Below is a small trained network, with its code and all its weights. Each question gives an input and a class and asks what happens when units are switched off, that is, made to give their printed mean instead of their output.

import numpy as np


def w(rows, s, z=0):
    codes = np.array(rows[::2]) - 128.0
    scale = np.full(codes.shape[1], s)
    scale[-1] = z or s
    return codes * scale


def f(y):
    return np.maximum(y, 0)


def log_softmax(a):
    a = a - a.max(-1, keepdims=True)
    return a - np.log(np.exp(a).sum(-1, keepdims=True))


def net(x, mask):
    res = np.array(x, float).reshape(1, 8) / 4 @ E
    y = f(res @ A[0][:, :-1].T + A[0][:, -1])
    res = res + np.where(mask, y, B[0][:, -1]) @ B[0][:, :-1]
    return log_softmax(res[-1] @ U[:, :-1].T + U[:, -1])


A, B = {}, {}
E = w([
[127,108,125,121,126,139,118,118,126],'x0',
[76,120,126,130,179,199,121,215,117],'x1',
[147,101,213,100,93,122,95,189,255],'x2',
[127,110,184,49,203,55,153,122,104],'x3',
[121,61,138,221,145,69,132,158,123],'x4',
[130,134,128,129,135,125,127,130,132],'x5',
[204,114,208,174,153,204,196,90,119],'x6',
[250,131,118,117,138,117,33,188,59],'x7',
],0.0091)
A[0] = w([
[157,97,148,121,129,145,84,163,73,45],'N1',
[41,120,162,136,124,152,156,129,147,63],'N2',
[101,161,130,115,111,140,156,108,137,140],'N3',
[146,129,171,131,77,111,114,152,187,85],'N4',
[133,175,124,87,103,171,137,153,142,89],'N5',
[159,139,180,135,118,171,151,110,109,29],'N6',
[137,128,179,139,118,155,154,125,101,31],'N7',
[148,80,137,203,102,62,127,108,132,128],'N8',
[97,108,119,123,117,128,174,117,145,3],'N9',
[107,125,123,135,140,129,142,111,152,54],'N10',
[115,75,143,71,186,90,164,141,105,61],'N11',
[143,121,140,119,135,126,118,149,184,33],'N12',
[82,103,111,155,208,208,119,221,105,68],'N13',
[167,134,132,126,146,138,128,119,148,100],'N14',
[69,80,111,121,125,138,159,74,189,33],'N15',
[192,116,119,131,72,43,122,15,139,75],'N16',
[87,104,195,84,155,86,185,115,102,86],'N17',
[67,112,129,124,93,153,159,101,143,69],'N18',
[79,135,139,134,107,124,175,107,125,91],'N19',
[170,155,121,122,128,110,77,165,103,49],'N20',
[48,142,70,93,95,79,66,181,132,50],'N21',
[211,99,95,117,116,134,98,164,99,36],'N22',
[125,91,180,97,92,137,106,173,182,47],'N23',
[117,156,53,156,152,140,164,81,15,78],'N24',
[199,96,189,177,183,219,177,107,131,70],'N25',
[144,131,181,133,101,139,124,162,187,55],'N26',
[126,19,135,236,153,98,144,166,96,88],'N27',
[179,135,134,103,108,140,89,139,90,51],'N28',
[167,104,136,105,93,127,89,138,114,113],'N29',
[66,94,155,89,191,158,114,158,97,110],'N30',
[166,176,128,34,85,205,143,74,104,177],'N31',
[108,126,76,222,7,210,126,142,146,86],'N32',
],0.012,0.013)
B[0] = w([
[142,201,116,170,132,115,141,82,143,159],'N1',
[152,161,109,222,134,128,157,79,112,173],'N2',
[157,124,112,174,158,130,134,171,106,176],'N3',
[123,39,94,108,184,166,149,75,129,167],'N4',
[91,133,158,125,162,120,117,138,163,159],'N5',
[73,120,55,85,98,69,135,58,106,147],'N6',
[124,105,82,136,75,108,121,46,116,137],'N7',
[66,134,136,141,138,157,100,186,113,183],'N8',
[151,200,103,190,185,100,164,94,132,132],'N9',
[139,159,116,153,147,113,139,126,135,132],'N10',
[170,165,166,66,119,108,63,109,92,166],'N11',
[121,126,87,111,145,169,76,60,172,136],'N12',
[140,153,193,133,52,223,186,114,165,205],'N13',
[117,118,124,129,116,114,138,119,101,141],'N14',
[163,189,112,236,156,122,131,86,98,166],'N15',
[141,180,165,97,39,253,161,163,180,188],'N16',
[206,139,150,98,129,93,53,131,80,184],'N17',
[143,183,106,174,149,126,137,121,111,165],'N18',
[156,163,109,186,163,132,117,118,106,167],'N19',
[151,179,107,196,145,90,167,84,121,162],'N20',
[94,83,72,102,45,48,178,88,78,198],'N21',
[134,207,118,209,187,108,154,57,100,168],'N22',
[123,94,90,77,177,172,146,25,164,167],'N23',
[136,15,113,77,191,174,125,39,231,226],'N24',
[92,112,33,95,31,11,167,110,81,229],'N25',
[132,66,97,113,188,161,101,96,133,162],'N26',
[19,170,133,107,167,127,66,168,147,206],'N27',
[136,186,118,195,158,135,130,84,112,157],'N28',
[143,142,124,190,154,125,160,118,125,166],'N29',
[174,145,157,116,81,173,133,154,144,189],'N30',
[28,120,157,165,149,108,77,229,132,250],'N31',
[224,155,201,1,150,61,71,154,69,221],'N32',
],0.0087,0.013)
U = w([
[172,226,115,236,175,141,165,85,113,83],'0',
[147,63,107,101,190,193,133,55,181,67],'1',
[96,127,75,120,3,89,174,105,84,80],'2',
[147,130,142,154,122,158,142,156,131,250],'3',
[224,181,192,64,147,125,86,130,87,85],'4',
[152,188,171,139,27,254,173,138,163,136],'5',
[8,174,148,157,168,157,92,183,130,89],'6',
[168,115,131,167,123,155,155,167,118,234],'7',
],0.008,0.021)

Each question gives the input, the list of numbers given to net, and the class t.
The units are the neurons (one row each of A and B). Each row of codes is followed by its name. A weight is (code - 128) times the scale printed after its matrix; where a second scale follows, it is the last column's (A, B and U).
mask holds one flag per neuron, in row order. A switched-off neuron (its flag False) gives its mean, the last column of its row in B, instead of its output. The means were averaged over made-up inputs and are rounded, as every weight is.
A unit's drop is (log p(t) with every unit on - log p(t) with that unit switched off) / (log p(t) with every unit on - log p(t) with every unit switched off).
The circuit of an input: a set's keep is (log p(t) with only the set's units on - log p(t) with every unit switched off) / (log p(t) with every unit on - log p(t) with every unit switched off). Starting from the 12 units with the biggest drops (on a tie, the unit counted first), units are removed one at a time, each time the one whose removal leaves the highest keep (on an exact tie, the one counted first), for as long as the keep stays at least 0.8.
circuit, biggest first: the units of the circuit, biggest drop first
most important unit: the unit with the biggest drop
k most important neurons: the k neurons with the biggest drops, biggest first
drop of u: that unit's drop, to one decimal
input [-8,2,-1,8,-1,5,3,-1], class 4: 2 most important neurons : (N17; N11)
input [-1,-3,-6,5,-1,-6,6,7], class 0: circuit, biggest first : (N22)
input [7,8,5,6,-7,2,-5,-7], class 5: 2 most important neurons : (N30; N13)
input [-7,-3,-1,-6,-4,3,7,5], class 2: 2 most important neurons : (N25; N6)
input [-2,6,-3,5,-2,-5,1,-6], class 0: circuit, biggest first : (N2; N19)
input [-5,7,7,-4,6,-7,-4,6], class 1: circuit, biggest first : (N23; N4)
input [-4,1,5,-5,1,5,-5,-3], class 1: 3 most important neurons : (N25; N4; N23)
input [8,7,8,6,-5,4,8,2], class 1: 4 most important neurons : (N23; N26; N21; N4)
input [-1,-6,3,-3,6,-1,-3,-5], class 5: 3 most important neurons : (N16; N31; N25)
input [-5,-1,-8,-7,7,8,4,0], class 1: 2 most important neurons : (N24; N31)
input [2,-2,7,2,-5,-6,0,-8], class 0: circuit, biggest first : (N15; N2)
input [1,-5,1,-2,8,-5,8,3], class 2: 2 most important neurons : (N25; N31)
input [0,6,-5,-2,-5,6,-7,0], class 2: 2 most important neurons : (N21; N16)
input [-5,-4,5,5,-6,-6,-6,5], class 2: 2 most important neurons : (N21; N24)
input [4,-4,6,0,0,0,2,-8], class 0: most important unit : N15
input [-2,-8,3,4,7,1,7,0], class 5: 3 most important neurons : (N16; N21; N31)
input [8,-8,5,7,1,4,-6,-1], class 5: 2 most important neurons : (N16; N32)
input [-8,8,-4,4,7,1,1,4], class 5: 3 most important neurons : (N13; N31; N30)
input [7,-8,0,3,4,-1,-6,-6], class 5: 2 most important neurons : (N16; N25)
input [5,-1,-5,8,6,-3,-4,0], class 4: circuit, biggest first : (N11)
input [8,-8,5,6,-6,3,-4,-1], class 5: 2 most important neurons : (N16; N32)
input [2,-1,-6,-7,-4,6,-1,-6], class 4: drop of N32 : 1.4
input [2,-7,-2,-8,4,3,-5,-1], class 4: drop of N32 : 1.3
input [5,4,-1,4,7,8,8,-5], class 2: drop of N25 : 1.1
input [-5,7,-5,2,2,-3,2,4], class 5: drop of N26 : 0.0
